How the nodes are linked:
q622: η>q381, ψ>q164, δ>q797, π>q549, σ>q743
q438: η>q547, ψ>q498, δ>q993, π>q383, σ>q316
q382: η>q794, ψ>q829, δ>q223, π>q15, σ>q571
q441: η>q383, ψ>q917, δ>q498, π>q915, σ>q696
q571: η>q387, ψ>q993, δ>q384, π>q547, σ>q382
q15: η>q797, ψ>q316, δ>q382, π>q164, σ>q547
q743: η>q917, ψ>q921, δ>q148, π>q990, σ>q622
q334: η>q702, ψ>q797, δ>q962, π>q381, σ>q104
q383: η>q921, ψ>q441, δ>q438, π>q48, σ>q798
q702: η>q316, ψ>q334, δ>q781, π>q696, σ>q498
q962: η>q781, ψ>q794, δ>q191, π>q334, σ>q464
q381: η>q696, ψ>q622, δ>q334, π>q191, σ>q917
q921: η>q743, ψ>q383, δ>q547, π>q384, σ>q164
q990: η>q925, ψ>q384, δ>q743, π>q387, σ>q549
q794: η>q962, ψ>q382, δ>q549, π>q797, σ>q387
q993: η>q571, ψ>q532, δ>q48, π>q438, σ>q829
q549: η>q191, ψ>q223, δ>q622, π>q794, σ>q990
q547: η>q148, ψ>q438, δ>q571, π>q921, σ>q15
q148: η>q104, ψ>q547, δ>q387, π>q743, σ>q797
q48: η>q384, ψ>q915, δ>q383, π>q993, σ>q105
q498: η>q438, ψ>q104, δ>q532, π>q441, σ>q702
q387: η>q464, ψ>q571, δ>q990, π>q148, σ>q794
q829: η>q382, ψ>q781, δ>q105, π>q316, σ>q993
q917: η>q441, ψ>q743, δ>q104, π>q925, σ>q381
q532: η>q993, ψ>q464, δ>q915, π>q498, σ>q781
q316: η>q15, ψ>q702, δ>q829, π>q798, σ>q438
q164: η>q622, ψ>q798, δ>q15, π>q223, σ>q921
q964: η>q105, ψ>q191, δ>q696, π>q781, σ>q915
q781: η>q829, ψ>q962, δ>q964, π>q702, σ>q532
q464: η>q532, ψ>q387, δ>q925, π>q104, σ>q962
q191: η>q964, ψ>q549, δ>q381, π>q962, σ>q925
q798: η>q164, ψ>q696, δ>q316, π>q105, σ>q383
q925: η>q915, ψ>q990, δ>q917, π>q464, σ>q191
q915: η>q48, ψ>q925, δ>q441, π>q532, σ>q964
q797: η>q334, ψ>q15, δ>q794, π>q622, σ>q148
q696: η>q798, ψ>q381, δ>q702, π>q964, σ>q441
q104: η>q498, ψ>q148, δ>q464, π>q917, σ>q334
q223: η>q549, ψ>q105, δ>q164, π>q382, σ>q384
q384: η>q990, ψ>q48, δ>q921, π>q571, σ>q223
q105: η>q223, ψ>q964, δ>q798, π>q829, σ>q48

The rows follow the links: the fewer symbols apart two nodes are, the more alike their rows tend to be.

Each row is also shifted at random along 7 hidden directions that mean nothing.

Rows with their nodes:
102,-40,24,49,73,-51,40,17,1,90,97,74,73,-1,6,44,-166,-72,4,-17,97,157,-177,14,39,77,-60,-71,2,-38,3,45,-65,-141,158,-9: q223
-20,-9,25,-28,97,1,1,-39,-141,29,-60,28,46,-72,99,200,-87,4,-105,85,-4,-21,5,25,-51,-10,6,15,-38,5,122,54,20,49,78,-11: q549
-346,108,23,-92,-76,93,-49,73,67,-71,56,-43,16,-73,-61,13,-5,28,-14,4,-149,17,57,-123,13,202,104,-64,-18,52,-106,-60,-12,74,52,-20: q15
-78,-39,144,118,-28,-131,129,-13,-89,203,28,68,-5,-50,6,29,-87,-100,20,117,21,128,23,-75,2,74,23,-175,14,-67,-155,64,-55,-19,60,-49: q164
-44,74,34,-106,10,13,-38,-275,-22,-58,-4,-21,-92,-46,74,153,81,-51,104,73,-64,35,53,-11,137,-53,69,56,-82,131,-12,-11,-92,183,-131,-26: q743
178,26,27,-125,62,-77,100,75,168,-18,-58,-25,15,124,-117,-104,79,-43,71,62,34,78,-49,-102,218,82,-154,-136,55,46,-16,-7,-58,-131,35,-56: q498
-1,35,-169,-129,27,51,-59,7,85,-23,-112,17,40,152,26,-33,-47,34,-83,-15,121,-35,-93,44,88,-141,-69,195,-84,5,121,-3,28,-100,69,18: q993
-97,-33,-5,11,-113,55,-49,64,31,-43,59,-118,-50,-122,0,-87,74,55,122,-128,-163,-21,-23,-9,-28,66,30,-43,133,50,5,-87,-12,137,-64,-37: q334
297,13,-39,71,240,164,-215,-152,203,-364,193,-7,21,-56,-64,4,50,74,191,-142,-253,-107,-48,-2,58,43,70,59,-35,157,42,-214,-93,57,175,-41: q148
-3,43,-105,-73,-2,70,-131,-184,150,-84,17,-78,38,44,33,-4,-14,-83,81,34,71,130,-114,-15,214,63,-41,21,-119,82,-49,-20,-39,-25,41,-42: q571
-70,2,32,108,13,44,4,56,-27,-23,41,10,103,-52,10,10,-80,-21,-94,71,-2,29,2,-39,-82,77,12,-95,-50,-65,-114,19,66,-46,131,-17: q382
-152,-4,-72,-228,-98,-96,-32,13,-95,136,-115,88,1,2,-82,115,11,-108,-127,29,164,142,-133,52,134,103,-119,-57,95,-9,79,69,-44,-51,-18,61: q191
94,65,-6,58,79,26,-90,-187,139,-86,80,-7,-70,-42,100,-52,9,29,66,-21,-78,3,25,7,-111,-24,94,110,-93,46,14,71,13,27,-39,-4: q48
90,-141,49,91,-52,10,36,72,-32,-61,-89,-26,44,18,48,-120,80,81,46,51,-115,-126,186,31,-132,-136,-19,25,-14,6,80,-66,4,84,-24,10: q104
99,-27,-23,-24,10,-104,18,144,-59,175,47,88,11,69,-114,69,-24,13,72,-218,68,52,-162,-81,173,17,-120,-76,157,-112,-2,-92,-95,-78,106,31: q622
55,-169,-11,154,-79,-11,89,-2,-237,49,28,62,-46,-47,14,-16,-21,25,14,-52,46,-72,18,180,-133,-138,19,22,114,-8,56,16,-60,74,-18,20: q381

Complete each set of four: the symbols that take the first to the second take the third to the fourth, perhaps in another order.
Answers are names.
152,-16,67,28,147,15,-44,32,62,-119,-31,55,112,56,-66,32,76,11,5,71,-140,-38,136,-98,36,44,-50,-52,-51,7,3,-105,-42,-10,143,-32
: 111,80,108,-23,118,-11,28,-2,132,-110,72,-44,-49,4,-17,-90,38,68,110,-17,-174,-22,123,-32,-60,83,58,-11,-67,116,54,-11,-55,64,-75,38
:: 243,-48,5,9,169,-14,37,77,84,-93,90,-37,58,-60,-3,-42,-56,-25,16,-6,-2,94,-200,9,57,155,-78,-116,102,67,-28,41,-7,-165,70,-38
: q15

-95,-75,-46,-146,-54,2,-31,265,1,17,-127,-48,124,-24,84,-30,-18,122,-33,-76,-49,-55,-29,28,-36,7,-118,25,57,4,240,-25,51,50,47,32
: 86,34,73,-152,28,-130,136,93,69,139,-52,-65,-38,97,57,-57,30,32,20,25,13,119,24,-87,58,21,-135,-10,-19,-30,33,72,44,-53,-151,68
:: 25,-141,112,112,-33,-46,27,45,-103,-11,-230,-45,97,-67,197,-38,41,11,-105,299,-88,-78,324,19,-224,-32,-12,-60,-68,15,35,121,124,94,-78,-34
: q964

0,-91,106,-20,-20,-123,82,159,-60,135,-49,81,38,-26,-9,-39,-11,62,-34,17,-106,-7,81,-45,-132,69,-35,-124,111,-30,100,-1,-35,47,23,4
: -108,-9,114,15,9,75,48,39,99,-54,-55,-103,110,8,185,-99,-37,133,116,80,-271,-100,163,-64,-105,-85,66,72,-177,129,101,-79,-15,161,21,-52
:: -26,-80,74,-65,-49,-104,74,-42,-62,60,-123,43,-25,30,25,8,83,1,-14,182,-20,21,184,24,-65,-45,-6,-7,-49,64,89,73,-53,125,-68,-12
: q15

-80,-26,-56,-80,-199,-94,19,145,-46,192,-94,-1,-44,163,-70,-74,83,60,20,-187,45,-52,63,-4,-12,-147,-96,73,31,-118,94,-127,-9,70,-127,146
: -85,154,27,-218,20,3,0,-45,123,-72,13,-25,-62,56,-125,-14,61,-16,24,-1,-18,34,54,-38,111,103,52,-2,-66,124,-18,-3,-43,44,-139,64
:: -153,8,-31,-98,-11,83,0,133,-114,-12,-96,59,98,34,-60,142,-42,28,-75,-5,-5,-107,-12,-19,116,-39,-31,-14,51,29,72,-72,-11,43,81,-26
: q334

76,-11,59,73,-40,-75,-70,85,76,20,151,2,-53,-86,-116,-96,56,63,79,-202,-213,43,11,-64,-124,167,34,-120,129,-52,-54,-102,-47,56,5,51
: 130,-51,7,67,101,-29,-40,119,-2,-50,-96,54,181,105,11,69,41,42,-145,101,-18,-72,154,-136,-25,41,-105,-49,-74,-146,1,-39,104,-64,120,46
:: -99,60,22,-105,92,38,24,-9,13,46,-35,21,-19,-72,174,24,-126,62,-52,35,-71,-18,-45,35,-116,-18,91,81,-61,107,165,134,6,56,24,-42
: q498

44,48,-84,37,7,13,-65,-177,38,-16,5,-8,-104,18,93,-32,10,0,9,-41,65,-6,-3,68,-53,-155,99,141,-77,-26,-2,68,46,0,-68,13
: 83,24,6,-82,82,-41,-5,128,72,-19,131,3,21,-22,-91,-42,-43,-11,-25,-128,-7,54,-140,-25,-17,180,-31,-85,69,-6,6,49,-1,-110,4,92
:: 58,-55,-14,37,-64,-70,-66,53,-24,35,-22,16,20,27,0,-32,68,28,-46,-28,12,-6,147,19,-123,-13,-25,11,-37,-84,34,12,54,25,-67,127
: q549

32,22,-126,-125,76,97,-142,-12,62,-140,-56,-57,81,66,87,67,43,59,54,-84,-46,-51,-82,-6,166,-78,-102,151,-92,45,175,-115,-5,22,18,20
: 42,-54,54,-12,-17,-67,112,-72,-98,96,-187,-28,30,43,81,111,68,-57,76,241,9,41,85,-65,170,-117,-121,-35,8,54,7,16,-40,39,-18,-128
:: 126,-28,1,24,53,-37,18,4,57,81,25,-5,69,107,130,-41,-74,44,105,-32,-10,46,-15,23,-35,-126,-68,99,-177,-7,121,-38,-31,-26,67,28
: q571

41,21,-119,61,-130,15,-83,-60,10,49,101,-82,-82,83,-120,-6,153,-29,139,-192,67,-3,-76,-69,179,-84,-69,3,109,-141,-165,-195,-3,-1,-87,23
: -14,-12,-52,188,-88,-12,86,74,-76,156,-9,33,-79,14,-83,-78,-21,-9,-52,-99,167,-48,-119,21,-14,-171,-5,-14,188,-128,-134,-29,41,-141,21,-85
:: -24,104,41,-144,103,-40,-137,-78,82,-65,-39,60,39,38,3,140,26,-9,-64,83,-84,95,92,-149,104,168,-43,-59,-131,32,27,12,-8,30,16,54
: q105

27,-56,-73,55,-19,79,17,-6,-137,-50,-91,73,109,115,-39,88,28,33,-94,78,49,-221,131,43,-17,-237,-16,117,-59,-36,46,-112,17,56,58,2
: 149,-57,89,56,98,-10,-19,55,-75,46,-42,0,67,42,148,42,-24,95,-18,27,-124,-99,148,-31,-144,-116,-31,70,-137,-87,127,-12,55,82,-15,50
:: -34,19,30,-130,79,-80,127,-112,28,84,-61,126,-83,-31,19,52,-123,-42,21,106,37,123,-134,58,100,-26,16,-46,69,166,109,120,-143,-36,75,-194
: q829

-46,12,-36,52,-49,7,58,-2,-125,97,87,100,42,53,-105,39,-102,-67,-3,-81,141,6,-134,102,43,-107,11,40,-5,-30,-11,-66,-68,-67,132,31
: -61,63,-10,-75,-11,57,17,87,54,-83,76,-27,-42,-43,-190,-40,21,-11,-11,-90,9,-43,-71,-21,66,148,37,-83,119,76,-89,-40,-9,-72,-13,-7
:: 24,32,15,-161,30,-108,139,66,101,140,-149,86,-25,177,21,-85,-11,65,5,-17,12,33,-6,-60,80,-124,-71,66,-32,37,133,-31,-62,-61,47,-35
: q104

104,-14,9,111,-26,-41,84,72,133,56,-29,-95,-86,45,134,-212,67,99,160,-95,-113,-53,-6,-59,-48,-181,-10,30,45,-39,0,-78,8,-27,-39,-101
: 54,20,-122,-258,-10,70,50,181,177,-54,-51,-91,-7,201,-32,-131,16,134,136,-251,-18,-88,-164,39,193,-132,-122,200,12,102,231,-195,-54,-45,-27,48
:: 86,-126,78,62,118,-58,73,145,-73,86,-90,-30,110,-61,214,69,-62,62,-6,89,-114,3,-32,-72,-25,-26,-110,-112,77,-66,71,39,42,-3,72,-106
: q382

-79,44,15,110,-100,-1,32,54,95,31,-36,-67,-65,43,9,-162,97,61,40,2,-64,-53,149,-140,-93,-57,34,-9,8,-81,-136,-34,84,20,-79,-42
: 117,8,90,35,191,-62,24,-14,109,-2,70,79,-24,-100,104,-34,-102,-11,-20,22,-53,100,-60,-41,-71,106,29,-76,21,26,13,127,-13,-55,114,-78
:: -39,39,-122,17,-47,-8,-57,45,81,59,12,-82,-82,-14,39,-91,-2,21,13,-159,57,58,-251,-49,31,-22,-21,19,157,-63,-68,7,52,-132,-1,-73
: q383

-70,-58,-15,-129,-33,16,182,183,-190,159,-104,-45,-3,30,133,45,-158,67,-43,-24,109,-97,-74,182,-47,-165,-64,175,48,11,252,85,50,-8,-141,64
: 94,-32,135,-153,180,-49,240,321,37,53,-73,113,125,102,-74,-58,-128,122,-108,17,-147,-76,17,-10,-87,67,-79,-75,16,53,252,20,-57,-78,135,23
:: 15,19,-14,131,-53,-23,31,-128,-54,44,88,80,-2,67,-119,-13,10,-89,8,28,92,37,105,6,3,-52,64,1,-97,-89,-167,-38,-35,-40,11,47
: q547

-11,-17,35,152,-34,-13,3,37,-95,13,40,-15,-33,-85,-24,76,39,-25,35,-17,-22,13,-22,-58,51,43,17,-135,135,-84,-138,-55,-5,-8,-19,-93
: -66,-23,2,60,-85,-33,68,119,-24,155,16,-35,27,53,-27,-73,-58,-26,86,-31,44,64,-134,-62,79,-12,-78,-83,78,-73,-109,-89,-36,-87,81,-63
:: 206,-44,1,11,68,-10,41,-46,64,-80,10,-31,35,27,-25,-58,13,-62,-12,84,53,26,-30,11,33,34,-61,-17,-19,4,-50,39,47,-126,-36,9
: q464

2,-83,-32,38,-132,-41,11,-1,-95,-30,-131,87,39,92,-173,-1,143,-88,-132,155,155,-27,117,25,38,-23,-37,-58,20,-31,-81,-2,21,-25,-2,45
: 224,-21,-94,61,118,34,-148,-126,33,-166,69,74,74,22,-76,105,47,-88,-41,22,89,4,-65,-6,146,61,-57,-5,-34,-38,-50,-40,-6,-110,92,16
:: 196,-19,-74,-113,61,29,13,-44,105,-117,-3,-37,28,78,-51,-48,6,-59,-1,51,124,74,-116,58,149,6,-104,51,0,63,17,25,17,-135,-3,14
: q925

-83,6,63,-82,13,43,153,105,-10,-34,-43,-66,0,-56,-34,-14,-6,18,-14,97,-36,-25,5,15,8,95,40,-85,68,102,-8,33,-9,5,-49,-66
: -1,-9,18,58,79,73,-77,84,-84,-68,19,44,130,-65,-26,110,-29,12,-154,49,-61,-83,56,-54,-48,92,27,-68,-1,-116,-31,0,103,2,132,14
:: -105,72,36,-16,-80,-65,-22,21,101,141,66,-45,-38,81,-25,-69,50,14,124,-77,-73,110,54,-141,38,21,-22,-58,-106,-86,-94,-92,-31,39,-65,46
: q498

143,-39,112,36,184,53,65,75,-14,-157,-13,18,119,-87,-6,22,-80,-35,-160,230,-5,-42,35,12,-94,165,14,-100,11,72,1,173,52,-107,119,-35
: -46,-13,52,-51,-24,-58,-50,58,-35,16,27,70,-48,-77,-125,-5,35,3,-3,-72,-86,55,15,-20,-49,143,25,-105,69,48,26,8,-73,69,10,25
:: 84,-56,104,-91,164,-12,185,117,74,-67,-43,28,78,-8,-6,-31,-67,13,11,130,-81,-2,-62,17,67,112,-55,-127,83,148,78,82,-61,-51,91,-133
: q191

